Here is a tiny trained network, its code and every weight. The questions are about switching its units off for an input and a class, where a switched-off unit gives its printed mean instead of its output.

import numpy as np


def w(rows, s, z=0):
    codes = np.array(rows[::2]) - 128.0
    scale = np.full(codes.shape[1], s)
    scale[-1] = z or s
    return codes * scale


def norm(h):
    return h / np.sqrt((h * h).mean(-1, keepdims=True) + 1e-5)


def f(y):
    return np.maximum(y, 0)


def log_softmax(a):
    a = a - a.max(-1, keepdims=True)
    return a - np.log(np.exp(a).sum(-1, keepdims=True))


def net(x, mask):
    res = np.array(x, float).reshape(1, 6) / 4 @ E
    u = 0
    for l in range(2):
        y = f(norm(res) @ A[l][:, :-1].T + A[l][:, -1])
        res = res + np.where(mask[u : u + 12], y, B[l][:, -1]) @ B[l][:, :-1]
        u += 12
    return log_softmax(norm(res)[-1] @ U[:, :-1].T + U[:, -1])


A, B = {}, {}
E = w([
[253,91,52],'x0',
[131,128,129],'x1',
[128,124,124],'x2',
[213,6,229],'x3',
[12,122,192],'x4',
[125,124,127],'x5',
],0.0048)
A[0] = w([
[115,70,73,96],'L0N0',
[132,127,1,81],'L0N1',
[52,181,88,85],'L0N2',
[204,114,146,127],'L0N3',
[130,114,232,161],'L0N4',
[103,178,130,160],'L0N5',
[101,67,126,144],'L0N6',
[143,131,80,101],'L0N7',
[120,180,63,69],'L0N8',
[146,195,145,91],'L0N9',
[162,186,43,109],'L0N10',
[169,148,150,2],'L0N11',
],0.011,0.0087)
B[0] = w([
[56,222,141,140],'L0N0',
[71,227,122,206],'L0N1',
[112,47,52,212],'L0N2',
[190,36,170,207],'L0N3',
[196,202,171,255],'L0N4',
[122,151,96,214],'L0N5',
[129,188,97,184],'L0N6',
[159,73,166,158],'L0N7',
[182,189,152,176],'L0N8',
[35,184,19,137],'L0N9',
[42,195,114,221],'L0N10',
[242,50,254,128],'L0N11',
],0.0079,0.0054)
A[1] = w([
[107,88,204,90],'L1N0',
[139,147,28,3],'L1N1',
[124,143,34,20],'L1N2',
[122,99,207,73],'L1N3',
[100,125,168,176],'L1N4',
[118,189,70,8],'L1N5',
[35,127,122,50],'L1N6',
[102,105,184,87],'L1N7',
[1,108,112,119],'L1N8',
[75,98,161,157],'L1N9',
[27,79,102,164],'L1N10',
[29,80,86,149],'L1N11',
],0.011,0.0038)
B[1] = w([
[34,233,116,165],'L1N0',
[26,228,163,185],'L1N1',
[104,254,177,194],'L1N2',
[66,208,133,176],'L1N3',
[91,73,166,173],'L1N4',
[97,194,29,215],'L1N5',
[142,21,113,202],'L1N6',
[67,166,110,146],'L1N7',
[177,28,101,253],'L1N8',
[47,161,167,156],'L1N9',
[121,34,112,220],'L1N10',
[124,33,81,225],'L1N11',
],0.0089,0.0048)
U = w([
[29,116,9,161],'0',
[50,204,144,225],'1',
[197,162,206,123],'2',
[240,65,86,2],'3',
[20,9,83,8],'4',
],0.013,0.0048)

Each question gives the input, the list of numbers given to net, and the class t.
The units are the neurons (one row each of A and B). Each row of codes is followed by its name. A weight is (code - 128) times the scale printed after its matrix; where a second scale follows, it is the last column's (A, B and U).
mask holds one flag per neuron, layer by layer. A switched-off neuron (its flag False) gives its mean, the last column of its row in B, instead of its output. The means were averaged over made-up inputs and are rounded, as every weight is.
A unit's drop is (log p(t) with every unit on - log p(t) with that unit switched off) / (log p(t) with every unit on - log p(t) with every unit switched off).
The circuit of an input: a set's keep is (log p(t) with only the set's units on - log p(t) with every unit switched off) / (log p(t) with every unit on - log p(t) with every unit switched off). Starting from the 12 units with the biggest drops (on a tie, the unit counted first), units are removed one at a time, each time the one whose removal leaves the highest keep (on an exact tie, the one counted first), for as long as the keep stays at least 0.8.
circuit, biggest first: the units of the circuit, biggest drop first
top k neurons: the k neurons with the biggest drops, biggest first
k most important neurons of layer l: the k neurons of layer l with the biggest drops, biggest first
drop when u is switched off: that unit's drop, to one decimal
input [-5,3,-7,2,-4,-7], class 2: circuit, biggest first	(L0N4)
input [1,-4,-8,4,7,2], class 2: 2 most important neurons of layer 1	(L1N5 L1N1)
input [-7,-6,2,1,-4,0], class 2: top 3 neurons	(L0N4 L0N10 L0N1)
input [1,-3,6,-5,-7,-4], class 1: 2 most important neurons of layer 0	(L0N8 L0N2)
input [-7,1,1,6,-4,7], class 2: 2 most important neurons of layer 0	(L0N4 L0N10)
input [-2,-4,3,7,3,0], class 1: top 3 neurons	(L1N0 L1N3 L1N8)
input [8,8,-6,-6,-1,8], class 1: 2 most important neurons of layer 0	(L0N8 L0N2)
input [-7,6,-8,0,1,5], class 4: 2 most important neurons of layer 1	(L1N2 L1N1)
input [5,0,-5,-2,-5,1], class 1: drop when L1N7 is switched off	0.0
input [5,-3,-4,8,6,-4], class 2: drop when L0N10 is switched off	0.1
input [-7,-4,7,7,-7,6], class 2: drop when L0N4 is switched off	0.2
input [0,-5,-6,7,3,7], class 1: drop when L0N6 is switched off	-0.1
input [1,-5,-5,-1,-8,2], class 1: 2 most important neurons of layer 0	(L0N10 L0N4)
